(in the rows, 128 means zero)
Each row has a class, written after it.
[124 154 146 137 130 119 124 134 118 101 130 169 148 119 126 129 126 132
 122 145 153 116 131 145 131 151 126 133 109 138 125 145 123 113 156 145
 117 102 144 111 115 137 124  98 130 108 150 116] : Guzur
[136 109 131 109 120 114 119 135 154 153 114 108 123 136 132 130  68 138
 149 134 123 136 134 124 144 145 132 119 127 154 126 102 112 134 154 129
 124 153 109 131 124 128 132 179 138 148 131 116] : Gake
[145 126 115 139 124 124 118 153 124 140 121 113 134 121 144 122 117 139
 127 124 119 135 129 131 127 176 145 120 123 164 121 113  97 137 129 120
 123 163 129 149 121 127 154 156 154 112 165 101] : Gake
[120 112 146 141 150 113 113 127 133 114 125 147 132 114 111 121 107 120
 141 156 134 103 153 122 149 145 114 134  94 142 124 168 132 118 150 132
 112 101 146 106 106 190 121 100 106 122 162 129] : Guzur
[128 126 136 126 121 132 116 134 122 140 113 115 129 123 138 123 117 142
 137 117 125 148 141 114 127 160 136 136 116 159 102 129 152 131 121 129
 144 133 119 138 125 111 134 143 110 105 164 116] : Gake
[138 128 125 126 119 108 129 145 129 158 114 129 126 124 136 147 101 136
 141 142 111 143 123 123 136 186 147 131 124 149 121 119 105 125 110 138
 139 168 103 135 128 134 123 174 117 136 135 112] : Gake
[127 138 139 134 129 124 111 130 123 155 110 125 137 120  92 136  90 140
 139 153 108 139 135 120 144 204 145 128 122 150 109 138 116 129 149 124
 116 157 113 123 122 146 125 157 121 121 140 104] : Gake
[117 111 125 123 139 124 139 134 137 121 113 144 128 139 128 150 124 145
 135 141 132 128 133 133 130 112 104 119 109 144 129 136 121 130 131 142
 115 126 128 126 127 154 134 148 127 152 136 120] : Gake
[124 132 132 128 133 131 120 127 131 138 120 117 133 124 140 123 127 126
 133 141 123 131 134 126 122 153 140 126 126 134 123 121 122 128 115 115
 125 144 129 132 118 140 128 144 133 132 139 105] : Gake
[134 147 128 126 117 136 140 136 132 135 122 111 136 118 123 118 121 130
 116 118 122 135 118 110 122 167 162 119 136 126 117 127 121 131 124 123
 133 148 140 130 128 107 135 140 138  99 140 117] : Rizi
[ 88 130 138 132 129 117 116 118 129 133 135 141 134 104 106 112 104 132
 116 189 113 121 137 111  99 169 135 125 111 117 125 128 142 113 147 131
 115  84 144 103 102 165 120  82 117 105 147 122] : Guzur
[139 133 136 116 130 126  82 136 124 145 116 119 141 133 130 142 131 137
 108  98 118 139 121 133 133 155 126 119 132 138 119 118  93 146 130 128
 124 161 119 157 135 122 135 156 156 138 156 115] : Gake
[145  99 137 107 146 112 111 156 129 161 105 114 104 122 129 169  88 112
 136 151 103 131 143 132 143 182 122 116  92 169 112 137  95 133 127 148
 123 160  92 133  88 142 122 188 125 154 185 105] : Gake
[133 195 129 137 104 141 125 116 135 137 137 103 128  84 119 113  98 114
 144 155 126 140 133 127 119 211 186 152 140 137 107 132 161 130 143 121
 134 153 113 107 123  98 129 132 109  48  97 112] : Guzur
[102 103 148 127 136 111 122 132 112 105 117 162 132 130 121 133 112 131
 135 148 136 108 144 129 153 123  93 115  97 134 145 138 110 112 143 152
 116  88 104 127 113 169 118 114 122 170 167 125] : Guzur
[135 131 128 135 120 130 112 152 129 190 144  87 120 101 135 132  71 138
 143 160 103 150 137 105 169 216 176 122 143 152  98 123 122 147 140 114
 135 173  94 128 162 123 127 192 118  83 104 116] : Gake
[124 132 136 120 134 136 117 149 136 141 111 122 125 135 125  91 159 137
 136 110 118 139 123 127 126 159 143 131 132 154 120 119 111 126 124 125
 133 151 130 146 131 115 130 146 132 124 141 117] : Rizi
[127 141 134 128 127 118 121 142 112 134 109 127 140 116 132 113 132 135
 134 119 113 140 129 119 130 187 149 130 110 162 118  91  94 133 121 138
 131 152 142 160 113 129 137 142 135 108 182 109] : Rizi
[129 190 142 144 123 144 122 135 134 157 139  94 139  97 152 119 128 130
 125 111 117 152 131 125 105 206 186 142 150 147 126 117 148 146 129 129
 141 165 136 152 131  85 134 135 133  55 126 119] : Rizi
[130 158 104 121 120 134 136 129 129 141 128 118 139 123 127 117 136 144
 129 107 124 141 127 128 123 171 139 134 129 147 135 129 123 129 128 119
 132 151 170 145 133 115 135 132 104 100 150 112] : Rizi
